Here is a tiny trained network, its code and every weight. The questions are about switching its units off for an input and a class, where a switched-off unit gives its printed mean instead of its output.

import numpy as np


def w(rows, s, z=0):
    codes = np.array(rows[::2]) - 128.0
    scale = np.full(codes.shape[1], s)
    scale[-1] = z or s
    return codes * scale


def f(y):
    return y / 2 * (1 + np.tanh(0.7978845608 * (y + 0.044715 * y**3)))


def log_softmax(a):
    a = a - a.max(-1, keepdims=True)
    return a - np.log(np.exp(a).sum(-1, keepdims=True))


def net(x, mask):
    res = np.array(x, float).reshape(1, 8) / 4 @ E
    y = f(res @ A[0][:, :-1].T + A[0][:, -1])
    res = res + np.where(mask, y, B[0][:, -1]) @ B[0][:, :-1]
    return log_softmax(res[-1] @ U[:, :-1].T + U[:, -1])


A, B = {}, {}
E = w([
[149,116,127,152,146],'x0',
[127,221,32,169,146],'x1',
[125,125,125,124,130],'x2',
[113,110,109,115,139],'x3',
[101,125,117,99,122],'x4',
[116,87,83,154,11],'x5',
[137,132,133,136,130],'x6',
[227,143,108,53,115],'x7',
],0.012)
A[0] = w([
[116,119,111,149,117,110],'neuron 1',
[83,178,142,141,224,15],'neuron 2',
[177,135,138,153,112,114],'neuron 3',
[106,4,231,134,86,21],'neuron 4',
[166,83,170,84,146,140],'neuron 5',
[170,64,98,134,30,15],'neuron 6',
[160,80,115,123,55,28],'neuron 7',
[122,118,91,173,107,123],'neuron 8',
[90,85,157,161,92,38],'neuron 9',
[99,112,128,168,103,85],'neuron 10',
[228,133,58,64,98,142],'neuron 11',
[163,141,154,144,92,110],'neuron 12',
[162,101,167,100,126,138],'neuron 13',
[69,145,65,212,79,112],'neuron 14',
[170,80,150,85,145,126],'neuron 15',
[167,60,76,146,27,84],'neuron 16',
[120,100,133,127,132,103],'neuron 17',
[165,82,97,134,140,133],'neuron 18',
[164,57,82,140,18,167],'neuron 19',
[35,120,214,172,170,32],'neuron 20',
[107,125,127,118,96,138],'neuron 21',
[102,138,24,213,41,100],'neuron 22',
[192,82,181,44,185,135],'neuron 23',
[218,138,67,77,91,2],'neuron 24',
[149,120,106,157,112,115],'neuron 25',
[138,147,140,92,135,138],'neuron 26',
[198,66,152,79,102,140],'neuron 27',
[143,154,177,69,141,124],'neuron 28',
[17,135,201,193,160,178],'neuron 29',
[156,195,98,98,164,31],'neuron 30',
[140,245,33,134,171,92],'neuron 31',
[91,108,78,199,110,114],'neuron 32',
[117,32,232,118,98,212],'neuron 33',
[72,106,182,141,167,45],'neuron 34',
[120,99,110,97,115,76],'neuron 35',
[80,154,118,190,122,107],'neuron 36',
],0.011,0.0086)
B[0] = w([
[132,142,136,122,126,133],'neuron 1',
[80,205,99,179,135,158],'neuron 2',
[90,119,131,102,128,135],'neuron 3',
[24,236,80,215,135,209],'neuron 4',
[154,130,146,101,77,183],'neuron 5',
[173,45,119,137,216,164],'neuron 6',
[154,79,128,111,197,149],'neuron 7',
[115,136,142,107,96,151],'neuron 8',
[135,186,127,141,124,149],'neuron 9',
[132,144,139,114,114,141],'neuron 10',
[126,83,124,160,197,197],'neuron 11',
[105,121,109,102,139,134],'neuron 12',
[125,122,147,103,92,166],'neuron 13',
[141,162,190,89,54,188],'neuron 14',
[156,128,149,130,67,170],'neuron 15',
[113,89,88,186,207,188],'neuron 16',
[139,141,128,136,155,131],'neuron 17',
[127,148,128,124,116,139],'neuron 18',
[100,175,66,194,155,216],'neuron 19',
[171,22,113,118,193,171],'neuron 20',
[148,145,139,115,136,141],'neuron 21',
[111,175,192,60,35,206],'neuron 22',
[129,100,178,68,36,209],'neuron 23',
[70,206,93,189,169,158],'neuron 24',
[110,136,119,111,120,137],'neuron 25',
[144,120,151,130,112,144],'neuron 26',
[141,161,167,59,88,192],'neuron 27',
[156,93,146,121,71,162],'neuron 28',
[103,142,44,192,205,212],'neuron 29',
[141,47,133,109,152,148],'neuron 30',
[128,87,57,210,254,206],'neuron 31',
[140,153,162,99,90,166],'neuron 32',
[181,59,104,135,245,251],'neuron 33',
[194,103,130,145,158,151],'neuron 34',
[158,127,142,164,135,129],'neuron 35',
[119,153,135,91,103,158],'neuron 36',
],0.017,0.016)
U = w([
[186,8,143,125,157,200],'0',
[60,179,119,173,125,173],'1',
[133,154,223,39,2,1],'2',
],0.0075,0.00094)

Each question gives the input, the list of numbers given to net, and the class t.
The units are the neurons (one row each of A and B). Each row of codes is followed by its name. A weight is (code - 128) times the scale printed after its matrix; where a second scale follows, it is the last column's (A, B and U).
mask holds one flag per neuron, in row order. A switched-off neuron (its flag False) gives its mean, the last column of its row in B, instead of its output. The means were averaged over made-up inputs and are rounded, as every weight is.
A unit's drop is (log p(t) with every unit on - log p(t) with that unit switched off) / (log p(t) with every unit on - log p(t) with every unit switched off).
The circuit of an input: a set's keep is (log p(t) with only the set's units on - log p(t) with every unit switched off) / (log p(t) with every unit on - log p(t) with every unit switched off). Starting from the 12 units with the biggest drops (on a tie, the unit counted first), units are removed one at a time, each time the one whose removal leaves the highest keep (on an exact tie, the one counted first), for as long as the keep stays at least 0.8.
units of the circuit, in order: the units of the circuit, biggest drop first
unit that matters most: the unit with the biggest drop
k most important neurons: the k neurons with the biggest drops, biggest first
drop when u is switched off: that unit's drop, to one decimal
input [-2,3,-2,-3,-7,-4,-5,1], class 0: 3 most important neurons	neuron 4; neuron 19; neuron 24
input [-4,8,-2,7,6,3,2,-4], class 2: unit that matters most	neuron 22
input [-7,3,0,-1,-4,-7,-5,1], class 0: 3 most important neurons	neuron 4; neuron 30; neuron 19
input [-3,1,1,6,7,7,4,8], class 1: 2 most important neurons	neuron 24; neuron 19
input [7,8,-4,4,2,-5,6,6], class 0: 2 most important neurons	neuron 30; neuron 4
input [-2,1,8,6,-8,2,-4,6], class 1: 2 most important neurons	neuron 33; neuron 24
input [-4,-1,-2,-6,-8,0,-6,-8], class 0: 3 most important neurons	neuron 20; neuron 19; neuron 34
input [-6,-8,8,8,2,1,0,-6], class 1: 3 most important neurons	neuron 4; neuron 29; neuron 9
input [-8,8,5,-6,-1,-7,-8,1], class 0: 2 most important neurons	neuron 30; neuron 4
input [5,1,-2,8,-7,2,-2,-8], class 2: 3 most important neurons	neuron 14; neuron 31; neuron 22
input [6,-3,8,-5,1,5,-8,-1], class 1: 3 most important neurons	neuron 4; neuron 19; neuron 20
input [5,6,-3,-3,-6,-1,8,4], class 0: 4 most important neurons	neuron 4; neuron 30; neuron 19; neuron 31
input [-6,-8,7,-8,-4,2,-7,-3], class 1: 2 most important neurons	neuron 4; neuron 9
input [1,6,-7,-7,5,6,-2,-2], class 2: units of the circuit, in order	neuron 22
input [6,0,-3,-3,8,-8,0,-5], class 0: 2 most important neurons	neuron 20; neuron 4
input [-3,0,8,7,8,-3,-6,2], class 2: 2 most important neurons	neuron 33; neuron 31
input [-8,-7,1,6,5,3,-4,-1], class 1: drop when neuron 19 is switched off	0.3
input [-7,4,1,4,-1,-3,-5,3], class 0: drop when neuron 4 is switched off	0.4
input [6,-8,-5,6,-5,-6,6,2], class 2: drop when neuron 23 is switched off	0.2
input [-2,-5,-3,1,-4,3,-6,-4], class 1: drop when neuron 4 is switched off	5.1
